Read these off the row that follows.
1) Find the entry just left of 25.
2) Find the entry just right of the smallest entry.
array([ 34,  25, -46, -17,  -2,   8, -11,   2, -26])
1) 34
2) -17

Read these off the array that follows. Indices start at 0.
1) Report the entry in row 2 and column 1.
2) Report the entry in the bottom-left corner.
3) Report the entry in row 0 and column 1.
4) Report the bottom-right entry.
5) Report the entry at row 2, column 0.
6) Report the entry at row 0, column 2.
array([[6, 2, 4, 4, 3, 7, 7, 3],
       [5, 3, 6, 6, 6, 5, 7, 2],
       [6, 7, 2, 2, 7, 6, 3, 7],
       [4, 2, 3, 5, 6, 5, 3, 2],
       [3, 4, 4, 6, 4, 2, 6, 3],
       [3, 7, 4, 8, 3, 7, 7, 8]])
1) 7
2) 3
3) 2
4) 8
5) 6
6) 4

[[-23  -4  -2   4]
 [ 37  36  18  22]]
Give the entry in the top-left corner.
-23
Give the entry in the bottom-left corner.
37
Give the entry just right of 37.
36
Give the entry in the top-right corner.
4

Questions about the grid below.
1) Read off the 4th-last entry, reading row by row.
2) Read off the bottom-right entry.
3) Read off the first entry, reading row by row.
4) Read off the smallest entry in the last column.
5) Read off the largest entry in the last column.
6) Read off the top-right entry.
7) Read off the entry directly above the largest entry.
8) Read off the entry just right of the largest entry.
[[-14 -12  25   3 -11 -19  33  25 -21  17   8  29]
 [  8 -14  10   5   1 -18  -1  10  -1  -6   9 -42]
 [  5 -21 -48  12   5  -7  -4  20  16  -1 -24  23]
 [  9 -11   2  -1 -12   5 -10  12   1 -15 -21  22]
 [ 12  27 -48 -28   2  15 -21  45  12  25 -20  34]
 [-14 -31   2   0   1  -4  26   3  24  -3 -16 -15]
 [ 20 -37 -10  14  -4  13   3  23   3  -1 -10   9]
 [  8  -3  19  -2   4  31 -25 -15   2  -3  -5  -9]
 [-16 -12  13  -4   4   2 -27  -9  13  -8 -27  -2]
 [ 17 -18  14   3  24  -3  -3 -12  26  14   4   0]
 [  9 -26  -6   5  21  -1  13   3 -34  26  22 -10]
 [-24 -12  23 -26  15 -11 -27  -8  15 -17 -29 -27]
 [ -9 -21  15  10  11  12  -4  -4 -15  20  25   7]
 [ 11 -25  24  24  -9  15   5 -18   4  -6 -24   4]
 [ 24  18  -8 -31  -4  11  30  -8  17 -16  10   9]]
1) 17
2) 9
3) -14
4) -42
5) 34
6) 29
7) 12
8) 12

Questions about the matrix below.
1) Report the entry just left of 2773.
2) Report the bottom-right entry.
3) Report the bottom-left entry.
4) Report the entry just left of 6095.
5) Report the entry just left of the largest entry.
6) Report the entry just right of the largest entry.
[[2123, 2773, 4048, 6298, 3189, 9390],
 [6708, 7446, 5260, 2709, 4435, 9283],
 [6935, 6681, 6386, 5773, 6720, 5966],
 [5972, 7941, 4238, 6378, 9514, 4317],
 [3745, 4089, 5311, 4001, 5429, 7376],
 [4165, 6282, 2845, 3985, 7644, 6252],
 [4425, 9537, 2206, 3401, 2103, 2625],
 [7556, 2195, 3864, 2155, 5857, 7709],
 [2859, 8132, 3267, 7059, 6095, 2964],
 [9275, 7713, 8182, 6056, 2485, 4216]]
1) 2123
2) 4216
3) 9275
4) 7059
5) 4425
6) 2206

Read these off the grid that follows. Counting starts at 0.
1) Report the entry in row 0 and column 1.
2) Report the entry at row 2, column 0.
3) Report the entry just left of -15.
4) Report the entry in the top-left corner.
5) Report the entry in row 1 and column 2.
6) Report the entry in row 1 and column 1.
7) Report the bottom entry of the column that holds the smallest entry.
[[-19   0 -19  12  -4  -3 -39  13  10 -17  -9  30]
 [-17   8  -7   7  -6 -10 -33   8  21 -13  -5  39]
 [-21  34 -26   8   7  15   5  19  -3 -13  12 -25]
 [ 24  10   4  17   6   4  11  30 -24   2  21 -28]
 [ 38   1  31   9   0 -10  18  17 -13  10  20  -4]
 [-11  12   8   2  -7 -15 -22   3  27  -7  -1  45]
 [ 34   4  19  14   3  -3  16  25 -21   7  21 -19]
 [ -7  27 -20  14   8  13   5  27 -13  -9  16 -31]
 [ 26   5  39   0  -5 -20  12   3  11   9  14  27]
 [  0  12  22  -2  -7 -19 -10   0  27  -1   4  45]
 [ 13   9  34  -2  -7 -21   3  -1  21   5   9  38]
 [  9  19 -10  17   7  10   7  31 -21  -4  19 -33]
 [ 34   1  38   4  -3 -16  18   9  -2  11  18  12]]
1) 0
2) -21
3) -7
4) -19
5) -7
6) 8
7) 18

Questions about the row below.
1) Which number is the last entry?
2) Which number is the third entry from the right?
3) Which number is the entry just right of -31?
4) Which number is the 1st entry?
5) Which number is the 3rd smallest entry?
6) Which number is the fourth entry?
[ 39 -31  -6   5   5   0  -4   2  -6   1 -28  39 -34  -5]
1) -5
2) 39
3) -6
4) 39
5) -28
6) 5

W =
  3  -35  -19   39    6  -12  -13    8    8  -22   -5  -17    5
 -7   17   15  -11   -1   -6  -23  -23  -27  -17  -14   16   26
  1   23   -1   -8   30   -8    2   11   19  -25  -34   17    4
 -7    0   -5    3    0  -10   18  -10   17  -37   -1   -8   39
-41   21  -19    4  -11   22   -4    5   17    5   21   15    8
 10   -5   -6    9   24   -4  -12    8    6   14  -17   41   30
  9   28   18  -13  -19   12   -7   29  -11   -4   29  -15   -6
 14   -6   42   10  -17   12    6  -23   22  -10  -18   -1   -4
-11   -2   15    7  -20   10    9  -29   29  -34  -14   -8    8
 21   14   18  -23    2   19  -30   26  -12   11  -11   11  -14
 16  -22   16   14  -29  -11   -5    4   29   -4   26    7  -17
  4   36   12   -6    4   16  -24   37    2   -5   -3    4  -13
  7   -4    3  -30  -13  -30    2  -22  -36   -5   21   -6   11
Indices start at 0.
The entry just right of the centre entry: 29
What is the entry in row 0 and column 1?
A: -35
The entry at row 0, column 0 is 3
What is the entry directly above the centre entry?
A: -12
The entry in the top-right corner -> 5
What is the entry in the bottom-left corner?
A: 7
The largest entry: 42
What is the entry directly above -18?
A: 29
What is the entry directly above 36?
A: -22
What is the entry in row 0 and column 2?
A: -19
What is the entry directly above -27?
A: 8
What is the entry just left of the largest entry?
A: -6
The entry in row 1 and column 0 -> -7
The entry just right of the largest entry -> 10
What is the entry just left of the centre entry?
A: 12
What is the entry in row 2 and column 0?
A: 1
The bottom-right entry is 11
What is the entry directly above the smallest entry?
A: -7
The minimum: -41
What is the entry just right of the smallest entry?
A: 21
What is the entry directly below -27?
A: 19
The entry in row 1 and column 2 -> 15
